W =
[[140 117 114 129]
 [135  98 125 131]
 [137 125 114 126]]
Rows and columns are numbered from 1.
The entry in the bottom-right corner: 126
Which number is the entry at row 1, column 3? 114
The bottom entry of the column that holds the largest entry is 137
The entry just right of 137 -> 125
The entry just left of 131: 125

[129 141 105 149 130 114 141 132 137 136 124]
The third entry from the left -> 105
The second entry?
Answer: 141
The 1st entry from the right?
Answer: 124
The entry just left of 124?
Answer: 136

Read these off the row that follows.
1) Give the minimum.
2) Give the entry just left of the largest entry.
[138 145 157 152 140 140 124 141]
1) 124
2) 145

[[128 135 131 124 127 126 127 131 129 120 124]
 [132 140 138 120 120 121 120 128 133 120 123]
 [122 135 132 125 127 138 124 140 123 116 121]
 [127 139 132 121 128 128 125 135 128 114 118]
 [108 113 105 143 154 155 150 150 109 121 124]
 [129 113 119 136 134 131 135 122 126 143 134]
 [148 140 152 115 100 102 105 104 148 139 135]]
Find the third entry on the diagonal from the top-right corner.
A: 123
The entry in the bottom-right corner is 135
The entry just right of the smallest entry is 102
The entry directly above the largest entry is 128
Find the first entry of the largest entry's row.
A: 108
The entry directly above the smallest entry -> 134
Find the entry directly below the largest entry.
A: 131
Find the entry in the top-left corner.
A: 128
The 3rd entry from the end, reading row by row: 148
Find the smallest entry in the first row.
A: 120
Find the largest entry in the last row.
A: 152
The minimum -> 100
Find the entry just left of the largest entry.
A: 154
The fourth entry from the end, reading row by row: 104
The first entry on the diagonal from the top-right corner is 124
Find the first entry in the row that holds the smallest entry.
A: 148
Find the entry just right of the largest entry.
A: 150
The largest entry in the first row is 135
Find the second entry on the main diagonal.
A: 140
The entry directly below the centre entry: 155
The third entry, reading row by row is 131
The top entry of the column that holds the smallest entry is 127
The last entry in the row that holds the largest entry: 124
Find the entry just left of the smallest entry.
A: 115
The third entry on the main diagonal is 132
The 2nd-last entry, reading row by row -> 139

[[127 137 142 118 132 124 123 123 131 127 128 115 125 111 129]
 [131 122 127 134 120 142 123 127 120 110 125 125 122 131 138]
 [128 138 132 121 135 113 135 132 138 150 132 129 140 125 112]
 [125 115 108 140 128 130 132 131 123 129 127 148 126 148 131]
 [135 128 138 129 115 146 120 126 121 103 125 111 123 121 137]
 [140 125 128 136 109 147 129 135 122 111 127 119 137 137 125]
 [128 137 131 122 134 114 135 132 137 149 132 128 140 125 112]
 [136 130 128 131 117 135 132 135 128 126 129 123 140 134 118]
 [135 124 132 133 114 148 122 128 119 103 125 117 124 128 137]]
What is the top-left entry?
A: 127
The third entry in reading order is 142
The smallest entry in the first column: 125
What is the 3rd entry on the diagonal from the top-right corner?
A: 140
What is the third entry on the main diagonal?
A: 132
What is the entry just right of the largest entry?
A: 132
What is the second largest entry?
A: 149
The entry directly above the largest entry is 110
The largest entry in the last row -> 148
The third entry from the end, reading row by row is 124
The second entry on the diagonal from the top-right corner is 131
What is the last entry, reading row by row?
A: 137
The entry just right of 109: 147
What is the entry directly below the centre entry?
A: 135
The top-right entry: 129
What is the last entry in the row that holds the largest entry?
A: 112
The largest entry in the first column -> 140
What is the 2nd entry on the main diagonal?
A: 122
What is the fifth-last entry, reading row by row?
A: 125
The top entry of the column that holds the largest entry -> 127
What is the entry just left of the centre entry?
A: 120
What is the entry in the bottom-left corner?
A: 135
What is the entry directly above 147?
A: 146

[[139 128 120 121 124 140 138 135 143 133 118 143]
 [146 151 129 147 150 127 115 115 140 116 140 117]
 [123 132 134 138 135 120 118 121 119 122 138 115]
 [129 129 131 130 128 134 133 134 126 131 130 132]
 [127 137 136 142 140 120 117 120 122 122 142 115]]
Read off the largest entry in the last column.
Answer: 143
Read off the entry in the bottom-right corner.
Answer: 115
Read off the maximum.
Answer: 151
Read off the bottom-left entry.
Answer: 127
Read off the entry just right of the largest entry.
Answer: 129
Read off the entry just left of the largest entry.
Answer: 146
The 2nd entry on the diagonal from the top-right corner is 140
The top entry of the column that holds the largest entry: 128
Read off the top-left entry.
Answer: 139
Read off the fourth entry, reading row by row.
Answer: 121
The third largest entry is 147
Read off the entry directly below 124.
Answer: 150
Read off the third entry on the diagonal from the top-right corner.
Answer: 122
Read off the entry directly below 126.
Answer: 122
Read off the entry just left of 119.
Answer: 121
